Below are the code and all the weights of a small trained network. Each question names an input and a target symbol and asks about switching units off, where a switched-off unit gives its printed mean instead of its output.

import numpy as np


def w(rows, s, z=0):
    codes = np.array(rows[::2]) - 128.0
    scale = np.full(codes.shape[1], s)
    scale[-1] = z or s
    return codes * scale


def f(y):
    return np.maximum(y, 0)


def softmax(a):
    e = np.exp(a - a.max(-1, keepdims=True))
    return e / e.sum(-1, keepdims=True)


def log_softmax(a):
    a = a - a.max(-1, keepdims=True)
    return a - np.log(np.exp(a).sum(-1, keepdims=True))


def net(x, mask):
    ids = ['γζθλξπψω'.index(c) for c in x.split()]
    T = len(ids)
    res = E[ids] + P[:T]
    u = 0
    for l in range(2):
        q, k, v = (res @ M[l].T for M in (Q, K, V))
        z = softmax(np.where(np.tri(T) > 0, q @ k.T / 3**0.5, -1e9)) @ v
        res = res + np.where(mask[u], z, O[l][:, -1]) @ O[l][:, :-1]
        u += 1
        y = f(res @ A[l][:, :-1].T + A[l][:, -1])
        res = res + np.where(mask[u : u + 8], y, B[l][:, -1]) @ B[l][:, :-1]
        u += 8
    return log_softmax(res[-1] @ U[:, :-1].T + U[:, -1])


Q, K, V, O, A, B = {}, {}, {}, {}, {}, {}
E = w([
[69,255,160,96,198,169,68,113,147],'γ',
[160,234,160,130,99,124,105,63,190],'ζ',
[192,138,188,78,151,176,142,119,146],'θ',
[182,104,124,213,40,146,52,93,139],'λ',
[94,77,137,148,197,87,36,154,28],'ξ',
[26,95,185,202,160,127,126,58,145],'π',
[96,170,149,138,111,38,113,14,97],'ψ',
[125,150,119,54,87,152,119,81,33],'ω',
],0.0095)
P = w([
[110,129,253,177,112,138,67,125,102],'0',
[110,108,208,125,102,112,89,149,155],'1',
[103,115,168,111,82,112,106,139,167],'2',
[112,128,145,132,95,120,130,132,142],'3',
[129,146,127,149,127,151,151,118,95],'4',
[117,143,112,142,111,148,179,135,100],'5',
[109,156,90,145,100,160,212,134,98],'6',
],0.0058)
Q[0] = w([
[84,148,126,119,120,109,243,130,116],'0.h0',
[38,251,170,135,128,181,147,56,59],'0.h0',
[65,162,97,86,155,117,132,155,145],'0.h0',
],0.017)
K[0] = w([
[177,147,104,148,168,210,159,142,91],'0.h0',
[130,121,5,156,121,119,182,121,111],'0.h0',
[82,106,137,132,164,142,148,152,83],'0.h0',
],0.017)
V[0] = w([
[169,206,46,108,27,173,206,81,67],'0.h0',
[145,235,125,139,215,223,149,189,205],'0.h0',
[76,184,230,2,150,143,200,54,110],'0.h0',
],0.0068)
O[0] = w([
[169,160,1,149,127,143,74,93,125,84],'0.h0',
[109,156,135,168,212,83,158,104,96,10],'0.h0',
[117,151,142,253,87,134,116,203,35,254],'0.h0',
],0.0066,0.003)
A[0] = w([
[197,123,179,88,170,223,195,164,148,91],'0.n0',
[141,109,182,99,73,63,215,48,14,173],'0.n1',
[201,140,123,113,113,171,169,92,212,231],'0.n2',
[72,60,154,254,152,130,171,61,168,7],'0.n3',
[137,211,142,153,72,48,177,24,173,157],'0.n4',
[35,180,187,183,222,138,122,149,138,179],'0.n5',
[67,99,152,188,114,86,84,84,196,213],'0.n6',
[132,234,183,72,136,152,74,112,188,111],'0.n7',
],0.0077,0.0015)
B[0] = w([
[146,111,200,144,101,89,231,173,103,149],'0.n0',
[2,120,127,112,54,95,185,96,136,202],'0.n1',
[93,91,140,139,169,152,146,161,33,168],'0.n2',
[228,154,87,56,109,168,135,67,189,182],'0.n3',
[136,186,194,203,197,118,157,94,95,208],'0.n4',
[92,145,121,127,155,238,164,206,97,255],'0.n5',
[131,121,124,167,184,187,69,87,111,230],'0.n6',
[174,171,157,60,49,93,60,124,182,212],'0.n7',
],0.0093,0.0056)
Q[1] = w([
[130,42,124,97,127,228,84,116,183],'1.h0',
[158,250,130,66,88,245,178,107,172],'1.h0',
[155,178,177,184,49,232,74,130,38],'1.h0',
],0.011)
K[1] = w([
[16,176,186,23,135,110,168,28,104],'1.h0',
[84,197,10,144,220,126,225,137,100],'1.h0',
[200,69,43,31,188,2,156,62,193],'1.h0',
],0.0082)
V[1] = w([
[104,247,166,83,175,64,61,114,149],'1.h0',
[142,179,106,44,148,225,193,112,146],'1.h0',
[169,153,128,83,116,134,79,250,68],'1.h0',
],0.012)
O[1] = w([
[135,241,100,170,159,55,238,86,60,252],'1.h0',
[129,133,107,232,134,2,107,213,227,243],'1.h0',
[249,83,125,190,122,146,162,173,51,29],'1.h0',
],0.0066,0.0029)
A[1] = w([
[92,99,115,62,76,67,202,158,82,94],'1.n0',
[154,160,107,49,83,150,199,193,114,202],'1.n1',
[155,164,63,82,37,201,67,74,163,70],'1.n2',
[109,170,113,2,145,160,158,157,201,21],'1.n3',
[155,72,130,148,226,163,195,73,114,67],'1.n4',
[82,168,91,111,183,105,85,194,50,138],'1.n5',
[163,175,88,140,191,170,109,194,179,1],'1.n6',
[231,203,136,142,106,137,120,79,221,82],'1.n7',
],0.0096,0.0018)
B[1] = w([
[172,104,65,92,144,117,61,147,232,167],'1.n0',
[130,59,236,134,101,39,171,67,121,198],'1.n1',
[229,97,56,111,67,137,112,43,225,255],'1.n2',
[128,116,94,223,173,157,217,215,188,201],'1.n3',
[169,142,106,48,69,191,180,191,87,154],'1.n4',
[119,150,88,86,122,235,113,93,104,220],'1.n5',
[147,82,126,127,184,76,29,59,105,227],'1.n6',
[115,186,59,23,64,79,118,254,115,219],'1.n7',
],0.0091,0.0075)
U = w([
[189,132,115,203,202,112,104,127,91,28],'γ',
[31,170,172,193,156,69,153,2,88,247],'ζ',
[85,80,128,54,184,214,104,178,50,243],'θ',
[139,194,110,82,113,53,140,179,79,2],'λ',
[186,86,214,170,138,80,209,181,149,243],'ξ',
[45,119,98,159,178,74,94,162,187,173],'π',
[149,151,72,225,155,153,244,152,150,145],'ψ',
[204,80,74,63,80,110,64,94,173,37],'ω',
],0.0045,0.0016)

Each question gives the input, a string of symbols that net reads in full, and the target symbol t.
The units are the heads (3 rows each of Q, K, V and O) and the neurons (one row each of A and B). Each row of codes is followed by its name. A weight is (code - 128) times the scale printed after its matrix; where a second scale follows, it is the last column's (O, A, B and U).
mask holds one flag per unit, layer by layer, with each layer's heads first. A switched-off unit (its flag False) gives its mean, the last column of its rows in O or B, instead of its output. The means were averaged over made-up inputs and are rounded, as every weight is.
A unit's drop is (log p(t) with every unit on - log p(t) with that unit switched off) / (log p(t) with every unit on - log p(t) with every unit switched off).
The circuit of an input: a set's keep is (log p(t) with only the set's units on - log p(t) with every unit switched off) / (log p(t) with every unit on - log p(t) with every unit switched off). Starting from the 12 units with the biggest drops (on a tie, the unit counted first), units are removed one at a time, each time the one whose removal leaves the highest keep (on an exact tie, the one counted first), for as long as the keep stays at least 0.8.
units of the circuit, in order: the units of the circuit, biggest drop first
most important unit: the unit with the biggest drop
top k neurons: the k neurons with the biggest drops, biggest first
top k neurons in layer l: the k neurons of layer l with the biggest drops, biggest first
input π γ ζ γ ξ γ λ, target ω: units of the circuit, in order	0.n5, 1.h0, 0.h0, 1.n2
input ζ γ λ ψ γ, target ψ: units of the circuit, in order	1.n3, 1.h0, 0.n5, 0.n4
input γ ζ γ γ, target ζ: top 3 neurons in layer 0	0.n5, 0.n7, 0.n3
input γ γ ζ ψ γ ψ, target ψ: units of the circuit, in order	1.h0, 0.n4, 0.n7, 1.n4
input λ λ ψ λ, target ζ: top 3 neurons in layer 0	0.n2, 0.n7, 0.n3
input λ ζ ω ζ ξ λ γ, target ξ: most important unit	0.n7
input ξ ψ θ γ ω ξ γ, target ω: units of the circuit, in order	0.n7, 0.h0, 1.n2
input λ ζ ζ ψ ψ ξ, target θ: units of the circuit, in order	1.n5, 1.n2
input ξ ψ ψ γ π, target ψ: top 2 neurons	0.n1, 1.n3
input λ γ ζ γ γ, target ζ: top 2 neurons	0.n3, 0.n5
input ω θ γ, target ω: units of the circuit, in order	0.n7, 1.n2
input λ γ ψ γ λ γ ξ, target θ: top 2 neurons	0.n5, 0.n3
input γ λ π λ, target π: units of the circuit, in order	0.n3, 1.h0
input ω λ π θ ζ, target λ: top 2 neurons	1.n7, 0.n7
input λ ζ λ, target λ: top 4 neurons	0.n7, 1.n7, 0.n1, 1.n4
input ψ ζ π, target ψ: top 2 neurons in layer 0	0.n1, 0.n3
input θ θ ξ π γ γ, target π: units of the circuit, in order	0.n3, 1.h0, 0.n7, 1.n3
input γ γ ξ ψ π ψ, target π: top 3 neurons	0.n3, 0.n1, 0.n5
input ω ζ ζ θ γ, target θ: top neuron	0.n5
input θ ψ γ γ ψ, target ψ: top 4 neurons in layer 0	0.n1, 0.n4, 0.n7, 0.n3
input λ ξ γ ψ λ γ π, target π: units of the circuit, in order	0.h0, 1.h0, 0.n3, 0.n7
input γ γ γ, target γ: top 3 neurons	0.n5, 1.n6, 0.n1
input λ λ θ π γ, target π: top 3 neurons	0.n3, 0.n7, 1.n6
input γ ω γ γ ψ ψ λ, target ω: top 4 neurons	1.n2, 0.n5, 0.n3, 0.n1
